Below are the code and all the weights of a small trained network. Each question names an input and a target symbol and asks about switching units off, where a switched-off unit gives its printed mean instead of its output.

import numpy as np


def w(rows, s, z=0):
    codes = np.array(rows[::2]) - 128.0
    scale = np.full(codes.shape[1], s)
    scale[-1] = z or s
    return codes * scale


def norm(h):
    return h / np.sqrt((h * h).mean(-1, keepdims=True) + 1e-5)


def f(y):
    return np.maximum(y, 0)


def softmax(a):
    e = np.exp(a - a.max(-1, keepdims=True))
    return e / e.sum(-1, keepdims=True)


def log_softmax(a):
    a = a - a.max(-1, keepdims=True)
    return a - np.log(np.exp(a).sum(-1, keepdims=True))


def net(x, mask):
    ids = ['αζηλμξπστφψω'.index(c) for c in x.split()]
    T = len(ids)
    res = E[ids] + P[:T]
    r = norm(res)
    for j in range(3):
        rows = slice(2 * j, 2 * j + 2)
        q, k, v = (r @ M[0][rows].T for M in (Q, K, V))
        z = softmax(np.where(np.tri(T) > 0, q @ k.T / 2**0.5, -1e9)) @ v
        o = O[0][rows]
        res = res + np.where(mask[j], z, o[:, -1]) @ o[:, :-1]
    y = f(norm(res) @ A[0][:, :-1].T + A[0][:, -1])
    res = res + np.where(mask[3:27], y, B[0][:, -1]) @ B[0][:, :-1]
    return log_softmax(norm(res)[-1] @ U[:, :-1].T + U[:, -1])


Q, K, V, O, A, B = {}, {}, {}, {}, {}, {}
E = w([
[179,103,130,244,254,69],'α',
[169,195,121,175,139,142],'ζ',
[172,85,216,100,121,170],'η',
[172,56,113,122,188,195],'λ',
[127,170,151,148,156,192],'μ',
[150,165,147,137,153,134],'ξ',
[117,126,184,124,82,174],'π',
[94,59,164,132,137,181],'σ',
[145,86,204,138,103,151],'τ',
[133,91,186,161,119,122],'φ',
[178,50,81,163,97,32],'ψ',
[175,161,162,84,177,144],'ω',
],0.019)
P = w([
[2,150,79,61,154,43],'0',
[192,112,127,73,186,102],'1',
[205,139,119,112,164,99],'2',
[189,149,104,134,154,117],'3',
[172,147,94,147,150,127],'4',
[170,133,111,143,158,127],'5',
[156,134,97,170,143,139],'6',
[159,138,99,174,145,143],'7',
[143,121,115,118,169,148],'8',
[140,120,115,153,161,153],'9',
[128,115,118,151,157,150],'10',
[126,118,114,148,157,154],'11',
],0.0079)
Q[0] = w([
[87,85,114,94,71,144],'head 1',
[107,16,72,142,49,117],'head 1',
[88,79,111,124,72,124],'head 2',
[70,254,165,133,228,175],'head 2',
[157,129,112,255,224,77],'head 3',
[113,148,88,114,74,130],'head 3',
],0.0099)
K[0] = w([
[179,127,103,143,113,167],'head 1',
[222,139,125,178,77,207],'head 1',
[159,94,170,118,136,207],'head 2',
[2,157,131,40,120,85],'head 2',
[96,219,116,226,216,96],'head 3',
[109,202,123,195,122,154],'head 3',
],0.0094)
V[0] = w([
[19,113,154,131,195,137],'head 1',
[150,119,95,79,151,236],'head 1',
[228,103,139,167,203,172],'head 2',
[222,131,118,2,236,24],'head 2',
[138,153,183,153,168,87],'head 3',
[153,202,73,166,166,99],'head 3',
],0.0084)
O[0] = w([
[168,114,124,128,93,166,216],'head 1',
[130,125,104,100,191,157,83],'head 1',
[5,161,99,104,100,154,227],'head 2',
[135,135,84,58,119,73,254],'head 2',
[123,143,86,123,123,132,243],'head 3',
[138,143,119,104,136,139,197],'head 3',
],0.012,0.0062)
A[0] = w([
[96,118,186,58,64,124,177],'neuron 1',
[158,132,186,141,106,166,110],'neuron 2',
[129,144,74,81,137,151,137],'neuron 3',
[121,8,139,136,145,103,134],'neuron 4',
[172,122,61,142,127,189,109],'neuron 5',
[75,103,107,115,135,128,61],'neuron 6',
[129,118,73,138,160,201,130],'neuron 7',
[165,191,119,127,139,123,114],'neuron 8',
[171,112,178,192,155,92,145],'neuron 9',
[142,126,91,73,180,169,80],'neuron 10',
[72,163,129,118,174,110,96],'neuron 11',
[156,188,187,147,135,148,106],'neuron 12',
[177,183,153,114,83,160,110],'neuron 13',
[70,127,83,105,137,114,126],'neuron 14',
[139,90,133,91,171,139,135],'neuron 15',
[77,205,143,110,123,130,102],'neuron 16',
[97,128,129,113,49,139,116],'neuron 17',
[94,76,183,150,104,113,156],'neuron 18',
[118,105,121,197,232,87,118],'neuron 19',
[63,120,183,167,125,158,2],'neuron 20',
[148,74,184,136,89,123,102],'neuron 21',
[149,168,151,199,106,152,112],'neuron 22',
[146,208,97,143,221,94,181],'neuron 23',
[158,207,204,108,182,124,184],'neuron 24',
],0.013,0.0059)
B[0] = w([
[123,164,124,196,109,206,198],'neuron 1',
[126,121,84,113,139,105,148],'neuron 2',
[133,162,156,172,120,115,183],'neuron 3',
[121,184,68,127,47,172,149],'neuron 4',
[94,146,144,84,164,79,166],'neuron 5',
[142,122,175,121,74,99,155],'neuron 6',
[202,139,134,82,120,71,169],'neuron 7',
[125,58,184,115,115,153,171],'neuron 8',
[112,186,84,163,156,129,170],'neuron 9',
[123,176,165,138,143,119,159],'neuron 10',
[173,106,104,158,125,147,163],'neuron 11',
[72,114,97,117,128,123,144],'neuron 12',
[119,129,106,100,68,125,159],'neuron 13',
[157,150,96,139,126,90,192],'neuron 14',
[99,169,130,156,136,122,149],'neuron 15',
[137,102,158,125,132,233,169],'neuron 16',
[94,179,126,136,113,144,177],'neuron 17',
[76,147,180,115,119,170,164],'neuron 18',
[186,129,79,251,118,153,202],'neuron 19',
[51,117,212,145,136,123,157],'neuron 20',
[133,178,144,117,144,126,143],'neuron 21',
[87,121,146,87,149,129,148],'neuron 22',
[116,86,175,177,175,172,246],'neuron 23',
[71,76,89,155,78,133,164],'neuron 24',
],0.011,0.012)
U = w([
[139,182,125,153,2,201,91],'α',
[48,65,183,131,109,138,166],'ζ',
[98,93,225,127,138,116,116],'η',
[172,154,158,108,150,164,3],'λ',
[103,74,129,78,153,127,133],'μ',
[210,64,174,99,37,95,208],'ξ',
[167,99,93,227,161,126,127],'π',
[156,74,70,61,136,182,124],'σ',
[85,38,23,94,93,164,92],'τ',
[123,124,36,130,14,58,111],'φ',
[122,45,151,138,75,111,80],'ψ',
[157,199,140,88,137,62,153],'ω',
],0.0086,0.0037)

Each question gives the input, a string of symbols that net reads in full, and the target symbol t.
The units are the heads (2 rows each of Q, K, V and O) and the neurons (one row each of A and B). Each row of codes is followed by its name. A weight is (code - 128) times the scale printed after its matrix; where a second scale follows, it is the last column's (O, A, B and U).
mask holds one flag per unit, heads first, then neurons. A switched-off unit (its flag False) gives its mean, the last column of its rows in O or B, instead of its output. The means were averaged over made-up inputs and are rounded, as every weight is.
A unit's drop is (log p(t) with every unit on - log p(t) with that unit switched off) / (log p(t) with every unit on - log p(t) with every unit switched off).
The circuit of an input: a set's keep is (log p(t) with only the set's units on - log p(t) with every unit switched off) / (log p(t) with every unit on - log p(t) with every unit switched off). Starting from the 12 units with the biggest drops (on a tie, the unit counted first), units are removed one at a time, each time the one whose removal leaves the highest keep (on an exact tie, the one counted first), for as long as the keep stays at least 0.8.
units of the circuit, in order: the units of the circuit, biggest drop first
top k neurons: the k neurons with the biggest drops, biggest first
heads that matter: for each layer, one digit per head in row order, 1 if its drop is at least 0.15 and else 0, layers parted by /
input σ π η σ ξ α ξ, target σ: heads that matter => 110
input ξ σ μ τ τ, target ζ: top 2 neurons => (neuron 20; neuron 19)
input τ η ω σ π α σ α η ω α ω, target τ: heads that matter => 110
input π ξ ξ σ μ, target π: units of the circuit, in order => (head 2; neuron 9; neuron 2)
input ξ η α σ μ α ξ ξ ω, target ξ: heads that matter => 110
input ω α α α ξ ξ α α ζ, target ω: heads that matter => 010
input α τ σ π τ, target ζ: units of the circuit, in order => (head 2; neuron 20; neuron 19)
input ζ σ ζ, target ζ: heads that matter => 000
input η α α π η σ σ ω η ω φ ξ, target η: heads that matter => 010
input ω τ α η π α π ω σ ξ η ω, target ω: top neuron => (neuron 19)
input τ π τ λ ξ ζ, target τ: heads that matter => 111
input η ξ σ τ τ μ λ ω ω, target η: top 2 neurons => (neuron 19; neuron 10)
input π ζ π α φ α μ α μ ζ π ξ, target π: heads that matter => 010
input τ ω π α λ σ τ σ α α ξ, target τ: top 2 neurons => (neuron 24; neuron 13)
input σ α α μ ψ μ α λ π ζ, target σ: heads that matter => 110
input φ ξ ζ ω ξ τ π ξ σ ξ, target φ: top 2 neurons => (neuron 23; neuron 9)
input φ σ ω, target φ: top 3 neurons => (neuron 23; neuron 24; neuron 9)
input φ π α τ λ ζ, target φ: heads that matter => 110
input ξ α ξ ξ φ φ ξ α ξ τ α μ, target ξ: top 2 neurons => (neuron 8; neuron 13)
input σ α ξ η σ σ λ π α σ ω, target σ: top 2 neurons => (neuron 19; neuron 24)
input η ξ α π φ ψ τ α α ξ α μ, target η: top neuron => (neuron 5)
input τ σ ξ α λ π α α α τ α μ, target τ: top neuron => (neuron 24)
